[128 = 0]

gav_niti: [166 128 106 117 110 160 133 126 127  98 131  95 166 120 140 133 122 144
 117 111  92 146 148 135 140 145 113]
guf_nozav: [ 88  89 131 148 169 150 107 115 125 143 119 136  97 186  61 133 141 150
 163  25 179 154  98  76 105  90 112]
lodam_mik: [ 87 100  98 140 140 114 152 141 129 139 157 162  80 164  84 133  97 132
 139  63 134  83  92 139 113 134 163]
gav_niti: [ 78 143 100 145 135 110 147 155 129 124 119 142 126 123 142 148 130 125
 164 200 141 136 154 139  86 108 128]
dulag_sev: [109 118 189 134 116 130  87 102 126 166  99 159 110 115 130 108 121 115
 117 152 183 122  93 104 149 115 157]
lodam_mik: [ 59 134 119 113  83  70 130 132 159 170 134 159  96 139 121 157  82  53
 156 214 223 136  55 112 109 145 188]
lodam_mik: [140 125 115 127 137 126 143 134 125 120 142 126 125 134 121 126 129 136
 121 100 101 114 133 139 127 136 125]
lodam_mik: [178 130 195 196 123 150 119 115 126 123  96  72 172  41 172 101 160 105
 103 147 154 154 149 113 158  94  31]
dulag_sev: [132 161  79  88 160  79 166 158 127 113 163 140 114 159 128 142 150 136
 135 149  57 106 165 165  98 149 141]
lodam_mik: [166 156 156  86 119 101 115 109 129 138 109 119 162 112 154 120 155 108
 105 204 114 161 143 113 132 146 133]
muz_vomu: [144 127 111 117 102 149 126 125 136 112 132 105 149 126 134 139 112 126
 126 121 127 145 124 128 140 143 126]
dulag_sev: [188 115 152  59  76 252  43  67 106 101  62 109 217 132 153 116 116 206
  97 132  92 200 160  91 176 150 174]
dulag_sev: [141 127  89  59 116 166 110 116 118 107 122 138 154 175 119 139 116 180
 127 119  73 148 150 128 125 159 185]
gav_niti: [140 154  91 148 101 166 142 159 131  78 132  90 164  85 186 148 116 143
 141 177  98 133 182 173 137 124  92]
gav_niti: [ 62 162  98 145 121 135 120 164 137 111 115 134 122 120 167 165 125 128
 187 226 166 147 162 148 101  92 120]
dulag_sev: [164 160  89  78 136 167 107 144 131  80 158 101 127 165 144 150 142 171
 139  81  68 130 167 161 156 139 114]
gav_niti: [138 103 143 171 116 142 144 120 122 130 112 116 153  89 130 112 117 123
 110 122 135 129 125 119 128 124 108]
guf_nozav: [147 147 199 155 158 108 111 122 115 148 108 139 116  85 159  94 172 123
 105 162 127 104 151 134 147  99  96]
guf_nozav: [130  94  83 139  72 152 161 130 138 114 147 114 149 116 118 138  59 118
 115  98 127 117  93 140 135 168 157]
gav_niti: [109 158  83  67 104 218  61 136 130  79 117 121 140 175 158 171 115 196
 175 142 116 167 170 145 149 121 158]
muz_vomu: [160 132 115  97 107 144 130 119 122 113 121 119 166 121 144 126 121 144
 108 151  85 140 149 134 134 155 148]
dulag_sev: [122 127 108 182 140 123 156 158 145 110 163  90 105 117 123 144 129 103
 151  70 154 117 117 143 131 106  56]
muz_vomu: [104 143 148 122 185  75 139 131 107 155 107 175 113 139 121 110 176 140
 130 185 102 118 164 123  81 108 144]
lodam_mik: [108 142 135  25  87 161  33  94 151 144 125 146  99 211 110 160 103 130
 153 117 192 170  66  91 169 150 209]
gav_niti: [173 154 120 193 115  70 207 166 145 108 161  69 155  35 180 125 136  58
 105 183 109 106 149 173 128 137  37]
gav_niti: [147 156  88  88 135 141 133 150 121  93 154 133 124 146 151 137 130 169
 126 127  49  97 174 180 139 148 148]
dulag_sev: [ 96 126 127 156 156  96 139 138 139 142 131 120 107 142 102 141 150  99
 160 117 178 150 112 101  97  99  88]
muz_vomu: [118 136 101 118 104 125 127 134 153 120 140  97 134 141 125 160 116  95
 155 135 172 168 104 112 124 133 111]
lodam_mik: [136 108 201 197 176  59 175 113  97 178  86 160 144  58 127  66 173 105
  81 188 114 103 149 108  86 104 104]
gav_niti: [ 78 173 130  29 133 166  15 124 143 129 132 166  58 231 126 169 135 166
 188 121 175 146 112 123 164 111 193]
guf_nozav: [137 153 173 104 180  64 123 126 117 161 138 172  80 142 124 100 174 124
 106 139  98  81 135 140 130 125 145]
muz_vomu: [105 127 112 138 146 146 139 142 103 116 112 163 132 122 141 119 128 178
 131 158  78 100 179 156 105 117 155]
muz_vomu: [141 124 139 125 111 122 124 117 138 136 131 114 133 122 125 128 121 103
 119 122 151 139 101 114 141 139 124]
dulag_sev: [117 150 152  88 126  96 110 130 123 154 145 191  74 138 144 112 114 130
 106 161 106  55 114 169 156 150 206]
lodam_mik: [101 129 103 195 139  72 210 165 122 129 129 133 143  69 147 124 127  98
 130 210 112 104 160 156  71 119 101]
muz_vomu: [121 110 180 156 117  79 122 104 154 178 129 114 105 117  99 122 127  44
 124 113 233 149  43  74 136 121 101]
guf_nozav: [164 126 190 114 100 101  99 101 149 164 154 125  89 118 124 108 112  71
  88  84 176  95  48 121 196 154 138]
lodam_mik: [137 129 111 133 144 125 151 139 119 115 133 128 136 125 129 124 137 145
 123 123  87 117 156 144 114 130 120]
dulag_sev: [135 122 122 160 131  55 210 136 114 146 115 142 169  68 139 103 132  94
  93 226  84 113 154 138  72 150 135]
guf_nozav: [126 133 149 144 142  61 159 133 131 157 140 144 107 108 125 113 138  85
 111 158 135  99 110 132 115 134 127]
muz_vomu: [174 124 143 109 118 128 123 104 132 130 123  99 159 125 122 120 139 114
 105 111 122 159 118 102 140 146 112]
muz_vomu: [106 140 138 121 170  80 139 129 117 150 109 157 124 140 118 121 168 127
 138 182 121 140 152 111  81 111 134]
guf_nozav: [106 106  74 104 113 155 128 127 139 114 141 120 129 182  88 159  98 141
 156  71 142 157 102 109 113 142 150]
guf_nozav: [137 171 132  46 150 109  81 122 138 131 142 137  98 192 124 145 164 134
 144 130 120 146 130 122 141 135 149]
guf_nozav: [119 106 114 128 104 159 111 117 144 125 132 105 129 151 102 147 103 119
 145  73 177 159  86  99 138 129 123]
[116 150 124 122 121 124 126 134 126 122 103 128 156 110 158 137 139 128
 141 218 127 157 163 128 107 120 129] : lodam_mik
[154 185 116  17 163 183  32 121 132  90 134 109 113 228 132 163 188 194
 170  83  98 184 172 118 160 114 123] : dulag_sev
[179 139 124  95 108 149 112 122 138 108 154  99 132 135 139 131 121 130
 108  82 102 123 120 143 174 155 122] : muz_vomu
[131  77 164 172 113 131 149  88 109 158  64 129 196  79 111  95 122 117
  98 170 152 174 120  67  90 125 130] : muz_vomu
[145 124 101 120 118 121 163 133 119 117 131 131 156 113 136 122 115 137
 108 152  75 116 150 148 113 155 149] : dulag_sev
[128 147 148 128 145 125 104 132 135 129 132 119 106 136 134 133 153 121
 142 119 151 134 128 125 142 106  98] : dulag_sev
[151 125 125 142 124 111 165 126 118 125 111 117 175  88 143 114 135 121
 105 180  93 140 157 128 104 140 117] : dulag_sev
[ 98 145 106  90 119 152  98 130 128 118 112 143 133 158 138 152 124 154
 159 174 133 156 147 125 116 124 163] : lodam_mik
[141 114 111 103 134 138 133 116 119 123 125 132 145 153 106 126 128 152
 120 101  95 139 134 116 116 144 149] : gav_niti
[101 131  72  74 146 113 138 129 127 123 121 140 146 192  93 156 141 147
 161 149 109 180 145 100  68 139 162] : gav_niti
[145 172 103  41 121 159  75 127 136  99 133 117 135 181 147 158 144 161
 150 143 101 165 156 134 149 141 151] : guf_nozav
[179 132 164 101 132 116 109 111 133 139 158 123 100 138 121 108 136 116
  91  59 113  94  95 135 181 151 128] : gav_niti
[122 148 125  74 122 203  32 109 150 103 110  80 135 197 119 175 153 150
 189  84 199 231 120  72 153  95  93] : guf_nozav
[103 150  99 133 159  51 186 156 125 137 132 146 130 121 131 134 153 104
 141 215 101 125 161 141  63 128 127] : guf_nozav
[107 131 162  78 119 129  72  97 130 161 102 161 113 164 115 128 128 127
 134 154 172 153  96  91 136 129 184] : lodam_mik
[170 112 105 107 120 149 141 113 122 110 128 103 170 137 114 125 126 146
 108  91  85 153 138 116 126 154 126] : gav_niti
[143 114  93 113 128 140 151 117 118 112 102 107 194 135 114 135 138 148
 129 149  94 189 161  97  83 140 125] : dulag_sev
[155 114 181 176  74 178  92 106 144 128 110  78 152  66 158 120 104  93
 113 115 203 152  90 108 188 115  77] : guf_nozav
[137 122 116 171 138  80 193 148 127 130 148 122 131  90 129 116 127  98
 110 137 103  96 133 150 105 137 101] : lodam_mik
[ 79 143 169  98 143 137  55 121 130 157 126 184  51 175 122 130 129 144
 152 115 178  97  97 128 160 103 179] : gav_niti
[102 135 144 141 136  93 142 128 119 150  97 153 142 103 141 119 141 115
 130 222 137 138 147 118  90 116 141] : lodam_mik
[123 153 103  95 160  74 155 144 125 131 140 146 121 153 123 135 157 127
 135 169  86 125 156 139  90 138 142] : dulag_sev
[100  88 127 142 105 126 145 109 121 153 104 155 145 121 102 118  92 121
 117 145 150 133  98 102 102 141 176] : dulag_sev
[108 113 106 146  83 163 134 134 130 116 124 130 142 105 144 136  77 133
 130 148 139 118 120 146 136 138 155] : muz_vomu
[118 130 116 150 113 176 122 141 118 102 115 128 143 102 160 131 111 162
 135 149 112 117 162 156 137 116 128] : gav_niti

karu_danup: [104 157 104 149 171 125 130  75 119  62 113 110 160  84 135 109 139 143
 108  89  68 130 123 119 126 140 100]
detar_lebit: [155 130 157 106 124 163 136 153 153 138 142 160 153 115 125 171 145 133
  98 145 108 120 136 149 149 142 116]
detar_lebit: [129 112 110 133 130 130 134 140 152 156 148 142 122 137 162 143 101 127
 142 135 110 118 133 134 152  86 147]
tor_zad: [ 92 114 100 167 130 128 141  95 100 133 129 118 168 155 189 130 150 128
 111 101 122  97 157 155 118 114 139]
detar_lebit: [133 111 150  95  69  58 144 141 115 185 114 140 123 113  83 119 114 158
 152  85 130 167 106 112 160  81 138]
karu_danup: [160  49 161 119 146 169 148 107  67  58 113 120 132  98  53 127 138 125
  76 158 244 151 194 156 104 138 186]
gevu_giduf: [ 89 162 142 166 152 139 124  98 161 109 131 157 182 145 157 149 128 117
 117 156 126  77 133 165 160 179 112]
gevu_giduf: [117 131 161 168 100 146 149 124 164 126 139 180 182 125 156 157 114 150
 128 151 139  73 142 164 209 131 142]
karu_danup: [140 120 158 119 147 140 136  99 104  76 118 139 161  95  87 125 157 124
  99 126 125 141 152 140 126 166 117]
tor_zad: [ 96 149 106 107 164 130 134 103 146 185 147 148 181 180 206 179 175  77
 108 111  28 123 144 158 102 159  59]
gevu_giduf: [144 118 176 130  54 165 163 132 125 128 112 145 127 135 120 142 138 137
 142 148 201 129 140 114 159 155 106]
karu_danup: [164 152 193  97 119 141 131 143 172 121 141 192 161  97  89 154 139 122
 133 156  77 130 121 135 186 177  88]
gevu_giduf: [133  77 157 113 175 102 134  96 128 110 141 174 161 112  77 134 103  98
 126 157 132 143 169 170 164 126 165]
gevu_giduf: [144 174 100 115 170 138  87 169 148 116 136  98 102 101 120 125 133 147
  98 119  74 124  85 115  88 127 125]
detar_lebit: [181 109 135  93  95 155 130 179  90 141 127 105 110 103 106 134 174 158
  86  98 126 149 131 118  86 105 140]
detar_lebit: [ 98 126 105 184 123 175 143 129 169 112 128 120 111 142 176 151  64 153
 130 174 223  79 129 136 167 100 167]
tor_zad: [114 175 106 135 115 103 111 138 143 114 104  89  81 102 108  95  93 165
 151 107 138 141  67  77 126 114 118]
karu_danup: [129 154 141 115 140 120 121 119 120 110 119 128 157 101 106 128 159 138
 100 103  86 134 117 131 119 156 101]
gevu_giduf: [129 135 121 101 176 113 108 122 131 117 127 119 116 119  95 123 124 108
 119 133 109 154 119 126  99 143 120]
tor_zad: [122 119 135  95 157 133 134 108 123 135 124 132 143 139 116 154 146  98
 103 134 128 153 145 142 102 157 101]
detar_lebit: [138 121 116 166 125 145 114 136  97 101 136 112 126 135 151  98 151 132
 128 126 129  94 143 134 106 128 159]
gevu_giduf: [170 127 181  83 196 157 101 134 139  61 129 149 128  87  24 138 133  98
  89 191 153 153 139 148 111 202 129]
karu_danup: [137 126 114 135 119 148 128 159 146 130 130 114 101 113 132 138  98 161
 117 135 160 118 114 121 138  89 159]
tor_zad: [129 155 150 141 134 178 135 114 108  60 102 110 168  86 106 143 173 165
  54 117 158 111 133 141 110 179 111]
tor_zad: [123 141 109 125 118 132 134 127 120 129 117 103 116 122 141 126 135 143
 122 102 120 139 114 107 110 117 110]
detar_lebit: [177 116 146 116 149 138 108 159 152 136 176 179 133 130 136 125 139  89
 160 160  35 115 146 142 151 135 134]
tor_zad: [ 77 107 138 111 138  58 138  73 130 189 128 163 151 197 134 132 114  56
 179 140 130 153 148 148 139 152 100]
karu_danup: [136 119 157 119 129 125 128 133 170 138 142 169 112 141 108 136  85  99
 172 184 152 131 129 129 174 141 130]
karu_danup: [104  98  63 143 128 113 145 120 139 194 156 127 116 177 229 136 104 104
 171 106  70 123 144 124 134  51 134]
detar_lebit: [ 65 146  94 189 174 127 123  74 155  95 128 125 138 162 182 117  86 101
 155 159 149  88 134 140 145 145 129]
karu_danup: [114 150 103 136  82 111 105 177 111 190 119  82  87 175 154 117 140 149
 129 109 171 111  92 115  77 110 143]
tor_zad: [146 114 116 121 165 147 114 144 124  96 129 107 104 102  96 126 111 139
  98 143 157 134 130 132 105 112 166]
detar_lebit: [112 147 134 104 156 130 131 107 160 119 116 132 118 127 105 147 102 107
 131 153 145 155 114 116 132 159  90]
gevu_giduf: [141 103 140 108 113 131 135 144 121 146 125 127 113 130 103 140 120 132
 120 138 173 144 134 131 124 114 146]
karu_danup: [146 119 137 143  97 162 147 135 135 127 140 146 133 131 162 136 135 130
 144 136 118 111 144 124 156 122 122]
tor_zad: [131 171  80 151 123 130 105 167 153 128 134  93  88 107 164 107 105 172
 141 102  81 108  77  92 126  81 137]
tor_zad: [ 91  54 123 127 117  93 167  61  62 146 106 118 142 173 127 119 132  92
 137 112 208 163 187 144 105 114 144]
gevu_giduf: [149  91 159 120 129 145 135 118  99 100 125 137 131 128  88 123 142 108
 120 155 180 140 164 141 118 155 144]
detar_lebit: [122 138 111 163 172 117  95  98  95  83 141 120 140 148 149  75 165  84
 151 128  69 105 146 134  90 171 125]
gevu_giduf: [109 124 183 117 156 128 142  72 147  95 118 177 169 134  83 147 120  81
 135 180 166 140 155 154 164 206  94]
[118 185 110 117 155 110 103 153 166 123 119 109 122  80 105 137 104 178
  95 104  90 127  67 117 131 111 124] : karu_danup
[ 80 121  40 169 130 107 127 116 110 164 128  71  93 175 217 105 105 131
 152  90 128 115 121 110  89  58 151] : karu_danup
[131 127 111 148 133 154 130 141 147  97 125 111 101 100 125 128  85 162
 120 143 172 117 116 117 146  94 162] : karu_danup
[146 120 131 160 139 144 113 143 149 117 162 159 130 140 157 116 116 108
 161 166  99  87 144 143 159 127 156] : detar_lebit
[148  78 149 166  94 186 156 108  88  74 123 127 122 137 134 111 139 118
 141 162 219 113 183 128 133 144 153] : karu_danup
[ 62 138  86 107 175  73 126  75 128 171 114 106 129 177 150 135 116  81
 137 108 114 163 121 128  86 136  87] : tor_zad
[124  96 132 110 116 110 144 105  94 120 102 106 102 126  84 112 115 124
 134 122 198 172 138 110 110 121 135] : tor_zad
[146  99 131 102 160 111 119 149 140 140 143 144 126 104  89 142  99 135
 108 139 125 140 132 151 141  89 174] : gevu_giduf
[112 107 123 124 127 111 137 101 104 138 119 120 125 153 129 119 132 103
 141 124 153 147 145 126 109 133 122] : gevu_giduf
[ 93 123 148 167 133 135 140  83 127 111 127 156 180 160 153 137 136 104
 128 154 161  90 162 167 153 171 126] : gevu_giduf
[119 148 184 136 120 128 134 119 186 121 133 191 162 124 105 152  96 121
 149 181 147 104 123 149 209 171 115] : detar_lebit
[120 146 127  86 180  84 116 122 173 155 142 160 148 108 106 151 105 113
 126 122  41 154 106 139 152 121 105] : karu_danup
[121 133 130  86 131  91 132 114 120 147 110 119 119 120  92 127 130 121
 129 102 116 178 111 108 111 132  96] : detar_lebit
[110 153 141 127 157 171 136 112 176 102 120 139 135 127 126 169 104 118
 108 176 170 121 124 136 146 172  97] : detar_lebit
[137 133 106  86 175 133 114 145 153 156 145 126 110 137 135 154 126  99
 116 137  77 153 120 128  97 125 107] : tor_zad
[161 107  89 110 168 160 116 156 142 139 163 122  91 137 164 135 122  98
 137 144  70 137 141 120  99  96 136] : detar_lebit

sib-lezod: [129 127  78 135  95  87 171 138 134 150 130 168 105 115 114 147 122 145
 209 163 157 125 177 150 172 129 128]
lak-soko: [122  91 144 111 107 157 112 130 120 110 142  84 141 143 145 144 129 119
 122 142 142 118 157 161 108 138 128]
sib-lezod: [150 144 117  94 126 162 102 118 101 104 132 103 191 172 160 105 124 115
  67 126 138 156 160 107  67 140 151]
sisid-duve: [159 121  71  83 127 113 130 132 106 135 152 203 120 174 138 116 148 142
 162 153 123 155 149 137 130 182 100]
sisid-duve: [134  96 118  55 102 157  86 161  99  92 154 140 139 141 125 128  80 125
 136 136 147 111 186 176 101 166 139]
lak-soko: [ 95  81 165 145  90 111 186  42 165 123  88  46 128 172 138 135 184 141
 138 170 155 126 179 123 154 113 135]
vif-toz: [118  68 152  69  96 151 122 170 179 104 168 153 128  88 140 143 102 120
 171 110  79 131 118 174 146 177 119]
lak-soko: [116 136 107 112 131 116 151 131 125 128 138 200  93  92  99 111 108 153
 163 115 126 115 100 110 140 155 125]
sib-lezod: [131 130 159 153 110 159  83 174 117 127 151  79 176 125 157 152 120 121
 112 122 113 114 121 161 107  81 130]
sisid-duve: [100  90 230 142  89 160  62 150 132 102 122  18 173 147 140 153 113 132
 100 127 111  74 149 188 123  50 140]
vif-toz: [125 165 133 208 155 116 158  84 131 155  88  56 132 130 135 137 166 108
  83 134 158 140 117  85 124  76 140]
sib-lezod: [ 97 126 149 147  76  90 168 122 163 135 113 144 131 107 110 129 120 176
 196 137 118 102 142 131 182  84 142]
sib-lezod: [170 130  72 144 128 128 141 184 161 160 161 130 147  99 175 175 137  74
 158 139 115 187 139 159 140 150 115]
sib-lezod: [108 119 200 211 138  96 115 137 172 156  85  38 106 111 113 172 143 108
 127 128 109  97 113 164 190  35 120]
lak-soko: [127 163 133 156 122 123 146  85 129 125  89  70 172 152 138 114 136 124
  83 134 157 143 163  86 109  86 166]
sib-lezod: [127 125 150 171 152 148 123 102 121 136 117  53 132 145 148 143 167 102
  78 134 141 132 111 120 106 109 120]
vif-toz: [143 108  96 130 116 105 118 151 105 147 136 136 100 154 122 159 134 128
 178 172 155 114 179 186 155 127 105]
vif-toz: [156 146 110 119 128  97  98 180 135 143 129 168 135 132 122 136 102 123
 156 127 101 137 147 160 161 109 122]
sisid-duve: [153 151  73 136  81 118 163 187 161 156 179 196 182  91 176 146 129 140
 204 130  88 175 119 132 148 132 126]
sib-lezod: [140 140 133 120 111 143 124 127 141 118 128 100 188 145 162 120 130 119
 100 123 115 158 146 113 106 117 149]
vif-toz: [130 115 145  97 141 147  95 124 120 101 112  85 131 140 119 124 100  98
  81 122 147 123 163 140 104 137 147]
lak-soko: [122 154 104  96 170  84 157  90 124 130 105 244  61 123  69  72 122 166
 143 105 113 125  81  70 155 172 115]
sib-lezod: [ 93 108 142 149 131 128 144 120 108 135 143 161  65  97  95 132 138 165
 168 128 136  77  75 133 143 135 100]
sisid-duve: [121 128 121 145 137 126 149 113 128 137 128 133 107 116 124 130 143 130
 134 130 137 127 108 115 130 136 120]
sisid-duve: [119 112 102  84  85 138 152 118 123 105 141 146 144 127 130 119 106 145
 158 144 158 127 181 130 114 160 151]
sisid-duve: [107 127 160 160  71 139 140 136 147 126 135  80 185 116 156 144 130 150
 148 134 122 115 141 137 130  72 150]
sisid-duve: [135  95  91 105 133 150 116 148  81 132 177 171  87 136 130 144 142 134
 161 150 147 113 118 165 111 185  87]
lak-soko: [135  77 153 107 148 167  54 191  99 123 179 132  94 126 132 160 125 111
 130 122 100  96  87 204 117 156  77]
vif-toz: [135 145 110 149 138 135 123 116  87 137 132 121 130 152 134 126 148 135
 111 142 154 123 127 117 103 120 121]
vif-toz: [108 127 149 104 114 161 145 124 147 105 156 163 153  90 141 100 120 152
 123  89  90 133  67  88 102 155 137]
lak-soko: [123  94 105  77 112 132 136 154 133 117 162 194  95  99 115 131 104 138
 184 128 121 120 128 156 141 187 114]
vif-toz: [138 139 131 195 165 135 127  93 109 150  99  29 124 157 145 153 175  85
  67 150 171 137 136 119 107  95 124]
sisid-duve: [129 126 114 105 128 157  96 144  78 109 144 124 126 130 119 128  97 125
 113 132 166 103 152 146  88 142 137]
lak-soko: [143 146 117  97 165 115 115  94 114 115  91 132 116 164 105  96 118 112
  77 123 145 142 154  99 114 147 142]
sisid-duve: [133 168 135 174  79 126 135 161 148 144 138 107 213 116 169 140 127 146
 145 125 103 143 132 121 131  55 153]
vif-toz: [115 135 137 162 164 118 151  44 101 133  82  79  96 175 111 111 177 130
  77 148 175 120 129  84 114 119 125]
sib-lezod: [145 122 118 150 184 159 120 106 108 137 132  82 106 142 149 141 172  79
  65 129 146 152  95 114  88 161 104]
lak-soko: [125 154 101 158 108  97 183 120 163 147 110 133 137  95 128 135 123 129
 162 134 140 148 147 104 158 108 152]
vif-toz: [183 116 110 217 201  95  96 124 106 202 117  64  83 222 165 188 249  73
 104 185 123 162 112 177 160 103  39]
[116 128 178 150 121  99 142  86 172 131  83  86 148 160 131 116 158 138
 112 128  99 136 131 108 162  82 135] : sisid-duve
[112 171 133 167 101 136 156 105 120 127 118 100 181 118 142 113 128 154
 112 123 147 125 128  79 102  79 166] : lak-soko
[116 154  96 130  83 102 155 146 120 129 124 163 135  95 102 128  79 160
 187 140 164 104 179 132 148 101 163] : vif-toz
[117  92 170 121 177 130 101 116 136 121 109 104  63 126  97 133 133 101
  96 114 118 107  95 147 142 147 102] : sisid-duve
[109 126 118 154 140  96 171 106 147 143 101 131  69  91  90 139 124 123
 156 135 158 114 131 121 166 128 131] : lak-soko
[121 169  87 107 126 108 169 115 124 123 123 213 118  92  97  88  94 160
 151 109 138 132 118  72 128 151 154] : lak-soko
[114 118  72 177  92 103 221  92 134 164 139 137 102 114 141 157 179 150
 208 180 178 136 149 120 156 139 116] : sib-lezod
[137 110 155 120 172 147  59 158  98 123 133 110  93 139 111 140 117 101
  90 117 120 101 105 168 116 131 101] : sisid-duve
[158 220  48 136 146 132 132 146  76 133 128 170 163 103 123 102  80 120
  96 114 177 152 146  70  75 123 173] : sisid-duve
[123 125 144 166 115 117 101 159 111 142 123  92 119 127 116 161 117 130
 149 147 146  90 152 177 150  73 124] : sib-lezod
[114 103 121  91  95 114 143 138 140 118 138 173 110 114 109 126 104 154
 186 136 127 111 152 151 155 149 130] : vif-toz
[105 119 148 133 130  68 150 128 170 140  94 172  62  94  70 128 106 149
 187 121 109  98 120 141 209 111 121] : sib-lezod
[138 124  94 128 131 116 136 151 125 143 142 158 101 111 122 146 123 120
 164 139 137 131 135 149 145 147 114] : sib-lezod
[144 117  36  73 133 141 161 156 110 127 180 229  82  78 120 130 100 117
 182 131 156 148 129 132 112 234 117] : sisid-duve
[105  65 165  86  70 137 135 129 168 103 141 108 143 132 140 140 123 142
 172 142 110 116 166 173 151 141 131] : sisid-duve
[152 108 132  99 131 105  97 115 114 134 124 149 131 221 140 116 172 146
 131 156  99 139 149 152 145 135  91] : sisid-duve
[128 127 101 168  96 142 152 162 125 153 173 134 144  95 161 163 147 137
 179 144 131 130 110 146 128 120 114] : vif-toz
[133  96 139  66 127 157  59 137  69  91 135 112 123 181 113 120  97 127
  99 143 158  92 184 175  90 149 128] : sisid-duve
[116 128 137  95 113 143  93 150  87 106 147 168 128 129 106 109  92 165
 138 119 130  86 126 141 110 129 131] : sib-lezod
